After every row comes roughly how far along a hidden order it lies, from 0 to 12.
(in the rows, 128 means zero)
[140 102 133 127 151 115 120 117  90 126 132 111 164 147 110 160 116 141
 120 114 118 136 131 152]	8
[122  84 149 147 122 125 129  80  72  93 151  53 165 122 138 141 143 190
 104 149  91 151 142 182]	7
[159  39 173 151 127  83  94 134   1  97 140  86 119  98  77 186 115 171
  87 153  89 164 136 163]	2
[102 188 163  96  81 137 138 121 166  25 143  94 117 141 191  88 121 107
 156 114 109 171 166 105]	4
[128 141 145 117 142 140 129 119 136 104 149  92 153 154 129 106 134 147
 141 110 129 116 132 171]	8
[125 135 135 156  87 117 122 130  92 138 126 115  84 114 153 107 121 134
 112 139 111 168 140  91]	2
[131 106 138 109 175 136 128  86 123  98 148  80 193 156 129 156 122 146
 130 109 115 108 139 172]	12
[137  95 140 162 149 106 117 104  45 119 125  82 165 129 127 151 105 153
  99 128  94 167 123 141]	7
[155  74  98 149 211 124 113 126  82 221 120 121 157 154  68 191 126 151
 106 108 141  94 101 161]	12
[128 103 125 150 154 146 139  97 147 136 144  77 144 149  99 130 155 199
 142 118 103 104 129 186]	9
[122  85 157 166  99 112 122  81  67  88 144  48 140 110 139 137 134 172
  96 155  89 156 146 168]	5
[145 169  90 103 123 127 124 174 158 202 120 207  70 164  97 112 108 118
 143  87 167 140 110  66]	5
[135 120 140 166 148 141 138 113 128 151 134  62 118 120  92 103 148 173
 121 124 110 129 107 164]	5
[ 97 160  44  84  94 157 156 114 207 154 139 179 118 150 193 113 159 153
 146 128 176  84 164 108]	11
[162 114 104 159 152 103 106 168  94 255 107 168 119 165  70 149 113 109
  94 107 153 139 100 113]	7
[152 127 129 112 137 100 106 173 107 195 123 148 145 166  99 138 108  88
  98 109 142 144 118 122]	7
[110 101 107 145 150 140 142  88 125 146 132  93 140 139 144 130 160 166
 137 134 119 110 143 178]	9
[143 127 140 132  81  96 108 150  48 113 127 120  80 114 118 141 102 138
 102 136 105 194 131  95]	0
[126 185 113  87 124 157 126 158 229 131 150 155 121 157 140  81 125 142
 136 109 167  97 123 124]	8
[124 135 168 159 110 131 122  95 113  69 144  39 134  95 136 113 126 167
 110 147  97 158 136 150]	2
[141 124 140  93 152 120 112 140 112 143 140 148 155 165 107 147 109 123
 117 111 138 119 128 152]	8
[114  81 167 180 157 145 128  50 105  57 140  20 169  76 139 166 148 169
 117 163  87  99 142 215]	5
[136  63 140 170 148 132 123  98  86 127 146  45 156 123 100 143 148 189
 111 135  96 123 124 188]	8
[122  89 132 175 139 123 136  88  96 137 125  69 159 121 135 138 155 177
 112 145  92 125 136 174]	8
[129 117 138 145 155 115 125 111  86 153 117 141 180 155 136 148 114 112
 114 115 132 133 122 131]	9
[ 98 128 111 133 116 161 154  78 154  58 150  96  84  78 150 117 159 195
 167 138 120 116 152 139]	2
[125  90 136 151 149 122 120  78  73 116 138  82 184 143 149 158 134 166
 105 132  91 132 138 170]	11
[129  82 121 166 181 149 133  69  85 136 155  44 159 105 112 150 158 222
 112 144 102 104 123 215]	9
[134 129 100 116 145 117 112 137 133 177 128 173 113 158 116 148 104 132
 125 107 151 130 126 125]	7
[130 145  99 160 102  96 120 142  99 207  94 201  90 180 141 135  85 109
  89 124 137 166 122  41]	3
[129  65 177 179 171 132 111  77  72  89 154  12 156  82 100 147 135 194
  97 157  95 125 118 205]	4
[152 144 146 118 206 129 116 139 121 174 129 130 189 169  99 154 108  99
 109  98 135 107  95 162]	12
[141 115 171 164 131 128 117 146 118  97 139  45 112 111  86 109 132 153
 112 131 104 146 112 165]	2
[133 100 150 158 108 120 119 114  93  98 147  60 117 109 122 130 135 176
 106 123 104 154 132 153]	4
[116 135  98 138 158 145 137 123 199 187 133 152 132 157 127 112 152 147
 139 118 150  94 126 150]	9
[137  97 142 167 166 137 127  98 116 148 142  38 172 134 111 138 145 177
 110 130 102 120 117 189]	8
[129 122 111 136 153 140 126 116 166 162 145 112 135 161 114 117 144 164
 135 113 138 104 117 167]	9
[107 105 115 131  94 138 143 106  93  80 142 109  66  83 153 123 157 180
 140 153 123 139 158 124]	1
[133 144  79 106 138 119 120 144 122 198 115 206 101 168 129 141 104  95
 127 100 157 137 123  83]	8
[123 122 107 127 135 133 131 113 152 160 142 134 112 137 127 122 138 158
 135 122 142 115 136 131]	7
[126 120 140 152  55 111 121 139  93 114 134 107  74 110 138 110 122 152
 110 143 108 185 142  90]	0
[158 109 142 133 148 108 113 156  82 162 128 109 129 137  82 147 124 127
 102 114 122 142 112 144]	5
[134 131 104 118 166 139 119 132 167 171 139 143 130 156  94 125 128 153
 132 104 160 102 114 150]	8
[127  97 123 121 112 126 122 113 101 111 156  87 110 134 131 135 139 180
 121 130 122 128 147 155]	6
[113 125 147 145 115 132 132 107 102  96 133  88  87  89 151 123 140 153
 124 159 103 162 146 113]	2
[134 101 159 176 123 115 116 121  87 126 130  62 126 113 109 122 127 168
  96 142  94 160 116 144]	3
[119 138  64 109 143 126 133 140 146 189 107 205 109 155 144 136 123 104
 137 106 166 117 136  71]	8
[114  90 123 159 112 136 140  82 101 105 133  54 117  92 150 159 157 182
 118 148 101 122 152 146]	5
[144 103  96 123 171 114 115 164 125 191 130 179 153 176  93 141 121 151
 117 113 148 100 108 146]	12
[142  73 115 174 100 109 110 116  34 177 137  90  52  88  96 144 129 205
  99 163 107 169 130 131]	0
[145 155 104 110 117 119 115 158 143 165 126 189  69 152 103 119 107 121
 132 105 163 147 126  79]	2
[111 171 132 142 142 165 162 121 177 115 127  89 101  91 129  95 158 149
 161 123 115 121 124 121]	2
[141 130 120 115 151 114 108 141  98 159 126 155 112 157 102 139 109 114
 114 106 143 140 120 132]	6
[144 180 141 107 129 121 114 172 129 136 128 142  85 142  99 114 100  90
 128  97 135 162 118  92]	2
[103 130  68 114  75 128 139 121 156 177 125 155  40 118 143 100 158 153
 139 143 162 123 148  71]	2
[124 160  75  62  60 116 139 169 165 139 128 203  92 165 158 124 123 113
 143 104 163 135 163  73]	7
[143 125 116 125  73 101 100 164  87 133 135 170  46 130  99 130 103 148
 110 126 156 165 135  90]	0
[158  92 164 158 173 108 110 137  51 129 125  66 155 119  92 159 118 144
 101 116  99 154 111 153]	7
[123 117 157 101 153 144 129  91 146  61 167  60 166 155 136 130 140 182
 149 120 111  99 149 195]	10
[113  85  65 164 102 117 128 110 115 210 107 169  81 125 144 149 141 151
 103 160 146 127 145  96]	6
[142  96 139 145 130 133 128 127 116 149 141  57 118 148  89 105 144 168
 123 113 118 133 116 164]	5
[144 131 100 156 195 162 137 138 167 212 125  75  73 133  57 102 159 186
 158 105 142 108  97 143]	4
[136 128 142 127 171 145 128 110 153 100 148  77 161 159 111 122 137 153
 137 104 121 104 120 187]	10
[113  91 145 171 123 129 135  80 104  90 138  40 144  93 149 141 161 151
 111 156  90 133 150 164]	5
[136 112 132 135 177 132 125 118 134 135 136  96 150 157  89 136 134 147
 130 111 125 114 120 176]	9
[129 122 113 160  91 119 121 143 104 171 123 137  64 110 128 118 125 151
 114 137 123 163 126  91]	2
[159  41 147 164 144  91 103 131  11 148 120  87 148 128  94 168 119 149
  86 133  90 163 122 156]	6
[140 180 119 111 134 151 122 160 195 171 146 153  66 147  96  78 131 140
 141 105 155 116 111 110]	2
[134 156  55  87 113 138 136 175 183 199 118 251 108 175 129 119 136 133
 141 103 175  98 126 101]	10
[131 105 134 170  99 115 116 113  63 156 128  91  93 116 136 135 126 169
  99 149 103 172 132 119]	3
[145 125 117 129 167 127 116 133 125 176 125 146 130 159 106 154 117 131
 123 106 144 120 115 133]	8
[136 117  91 114 165 128 118 126 136 183 128 165 117 156 106 157 120 141
 128 113 167 115 124 124]	8
[130  85 140 180 148 119 124  84  65 140 128  64 163 128 131 145 138 168
  97 143  92 144 126 162]	8
[115 112  94 118 138 139 133 105 159 156 142 138 145 152 137 132 146 159
 133 125 149  92 140 157]	9
[148 107  94 166 196 137 125 134 123 236 120 126 103 140  67 134 140 171
 130 110 145 109  93 143]	7
[104  99 133 150  80 132 134  82  97  73 125  61  92  80 177 163 145 144
 123 160  98 142 175 130]	2
[104 137  57 131 109 153 150 106 193 158 121 165  99 146 169 125 151 131
 144 124 156  99 151 107]	8
[109 138  80 105 113 140 137 117 189 157 141 158 109 145 172 127 142 124
 138 127 150 104 158 116]	7
[129 172  98 107 131 143 123 159 209 172 137 167  86 163 115  97 117 124
 138 102 173 114 114 101]	6
[148 110 172 142 152 114 120 138  74 103 130  72 169 137  97 148 111 127
 119 105  99 159 114 154]	6
[146  99 156 162 130 102 112 120  38 110 121  82 128 119 108 149 113 149
  97 129  91 173 122 131]	4
[108 129 121 131  94 140 142 111 127  98 131 115  68 101 156 100 154 166
 150 139 113 140 145 115]	1
[131  63 115 171 225 172 143  70 109 163 154  19 137  97  67 160 191 253
 139 129 119  62 101 224]	9
[130 164 110  96 114 125 118 158 164 157 124 202  83 157 131 114 108 103
 137 100 161 137 135  84]	4
[148 154 123  89 129 122 113 156 110 134 141 144  90 138 100 136 111 124
 131 106 149 140 126 109]	3
[131  53 137 200 150 120 117  69  67 142 130  56 159 113 119 164 138 167
  84 153  89 136 129 175]	7
[155  83 102 143 182 102 106 142 101 253 110 157 163 176  87 165 110 102
  96 110 152 114 107 136]	12
[113 122 142 144 111 140 134  72  94  78 145  58 116  95 151 132 146 155
 118 149  95 138 152 139]	3
[122 104 169 177 124 133 121  73  87  78 146  50 114  79 130 139 133 164
 112 160  84 147 137 156]	1
[131  89 149 169 120 117 122 103  86 117 139  58 133 113 122 130 132 182
  99 143  89 150 135 164]	5
